Here is a tiny trained network, its code and every weight. The questions are about switching its units off for an input and a class, where a switched-off unit gives its printed mean instead of its output.

import numpy as np


def w(rows, s, z=0):
    codes = np.array(rows[::2]) - 128.0
    scale = np.full(codes.shape[1], s)
    scale[-1] = z or s
    return codes * scale


def f(y):
    return np.maximum(y, 0)


def log_softmax(a):
    a = a - a.max(-1, keepdims=True)
    return a - np.log(np.exp(a).sum(-1, keepdims=True))


def net(x, mask):
    res = np.array(x, float).reshape(1, 8) / 4 @ E
    y = f(res @ A[0][:, :-1].T + A[0][:, -1])
    res = res + np.where(mask, y, B[0][:, -1]) @ B[0][:, :-1]
    return log_softmax(res[-1] @ U[:, :-1].T + U[:, -1])


A, B = {}, {}
E = w([
[254,191,192,89,114,195,77,10,180],'x0',
[99,44,224,16,139,153,139,173,202],'x1',
[121,152,160,229,156,209,3,127,74],'x2',
[97,191,164,214,140,148,177,188,171],'x3',
[138,101,145,148,18,101,84,194,93],'x4',
[226,137,63,160,212,106,117,162,124],'x5',
[56,101,191,162,38,92,139,123,87],'x6',
[168,181,137,161,89,142,186,199,195],'x7',
],0.008)
A[0] = w([
[117,122,156,145,89,144,146,147,141,189],'n0',
[137,141,66,172,91,108,84,78,75,123],'n1',
[167,174,195,109,112,148,102,74,162,112],'n2',
[96,102,145,118,104,151,152,116,141,120],'n3',
[167,143,140,162,160,151,140,106,137,254],'n4',
[86,105,127,86,65,134,119,115,132,154],'n5',
[121,90,135,76,137,128,109,123,134,123],'n6',
[89,102,146,85,90,144,132,135,125,154],'n7',
[69,108,154,120,47,138,141,151,140,146],'n8',
[133,126,94,124,148,92,210,180,142,199],'n9',
[109,146,97,185,254,154,127,155,134,96],'n10',
[126,131,143,179,87,160,94,242,148,161],'n11',
[148,144,100,126,115,137,162,129,135,130],'n12',
[124,138,147,128,94,108,133,155,124,159],'n13',
[140,128,131,99,118,90,169,112,131,200],'n14',
[147,57,147,16,172,141,71,127,138,134],'n15',
[120,144,98,134,93,117,75,91,93,198],'n16',
],0.016,0.0037)
B[0] = w([
[128,178,171,123,91,110,103,144,100,170],'n0',
[161,54,72,118,77,120,94,74,36,204],'n1',
[125,119,189,180,89,199,153,56,252,225],'n2',
[119,163,153,105,180,124,141,77,96,169],'n3',
[101,144,84,192,128,226,137,87,187,191],'n4',
[81,135,160,96,176,118,136,68,74,193],'n5',
[144,79,154,103,153,131,133,179,104,183],'n6',
[106,151,195,113,158,120,165,89,95,189],'n7',
[77,207,186,82,176,79,150,56,46,207],'n8',
[122,88,39,57,116,57,118,122,246,215],'n9',
[129,204,29,174,241,206,136,137,79,219],'n10',
[161,221,157,182,48,92,108,253,116,196],'n11',
[110,117,106,138,115,113,105,124,190,157],'n12',
[92,143,155,124,110,89,121,152,110,161],'n13',
[112,69,146,93,110,98,118,144,191,180],'n14',
[188,39,205,117,158,173,117,255,117,251],'n15',
[149,67,105,143,89,115,148,90,44,188],'n16',
],0.015,0.019)
U = w([
[131,137,191,201,61,223,131,13,194,37],'0',
[58,107,52,33,130,41,132,109,207,181],'1',
[117,189,19,193,238,190,95,128,108,196],'2',
[2,173,233,49,142,79,172,52,71,74],'3',
[83,242,177,176,4,78,73,160,91,42],'4',
[160,31,238,78,206,189,127,197,114,118],'5',
[153,51,86,174,10,126,41,10,8,253],'6',
],0.007,0.0021)

Each question gives the input, the list of numbers given to net, and the class t.
The units are the neurons (one row each of A and B). Each row of codes is followed by its name. A weight is (code - 128) times the scale printed after its matrix; where a second scale follows, it is the last column's (A, B and U).
mask holds one flag per neuron, in row order. A switched-off neuron (its flag False) gives its mean, the last column of its row in B, instead of its output. The means were averaged over made-up inputs and are rounded, as every weight is.
A unit's drop is (log p(t) with every unit on - log p(t) with that unit switched off) / (log p(t) with every unit on - log p(t) with every unit switched off).
The circuit of an input: a set's keep is (log p(t) with only the set's units on - log p(t) with every unit switched off) / (log p(t) with every unit on - log p(t) with every unit switched off). Starting from the 12 units with the biggest drops (on a tie, the unit counted first), units are removed one at a time, each time the one whose removal leaves the highest keep (on an exact tie, the one counted first), for as long as the keep stays at least 0.8.
units of the circuit, in order: the units of the circuit, biggest drop first
top k neurons: the k neurons with the biggest drops, biggest first
drop of u: that unit's drop, to one decimal
input [-2,-4,-2,5,4,-6,-4,-8], class 6: units of the circuit, in order : [n1]
input [2,-3,-8,-8,0,-3,0,3], class 1: units of the circuit, in order : [n14 n12]
input [4,-3,0,2,8,8,-8,-2], class 2: top 2 neurons : [n10 n4]
input [-2,-7,5,-5,-3,-1,-5,2], class 6: top 2 neurons : [n1 n16]
input [5,-7,-3,4,-3,-2,-5,-6], class 0: top 2 neurons : [n2 n4]
input [2,3,7,-4,6,5,-8,8], class 2: top 3 neurons : [n4 n10 n0]
input [1,0,-6,0,5,6,8,4], class 4: top 2 neurons : [n11 n0]
input [5,-7,-8,-6,7,-7,1,0], class 3: top 3 neurons : [n5 n8 n7]
input [7,1,3,-7,3,6,8,2], class 6: top 3 neurons : [n1 n16 n7]
input [-2,-1,-1,0,8,8,5,-2], class 6: top 4 neurons : [n1 n16 n7 n8]
input [-8,5,0,-1,-4,-2,-8,6], class 1: top 2 neurons : [n9 n4]
input [3,6,-6,-6,5,1,7,5], class 3: drop of n8 : 0.1
input [-3,-5,0,8,0,3,6,-7], class 6: drop of n1 : 1.9
input [-4,-3,0,8,5,-4,-6,-3], class 4: drop of n11 : 0.7
input [-7,-1,-7,-1,-8,1,6,8], class 1: top neuron : [n9]
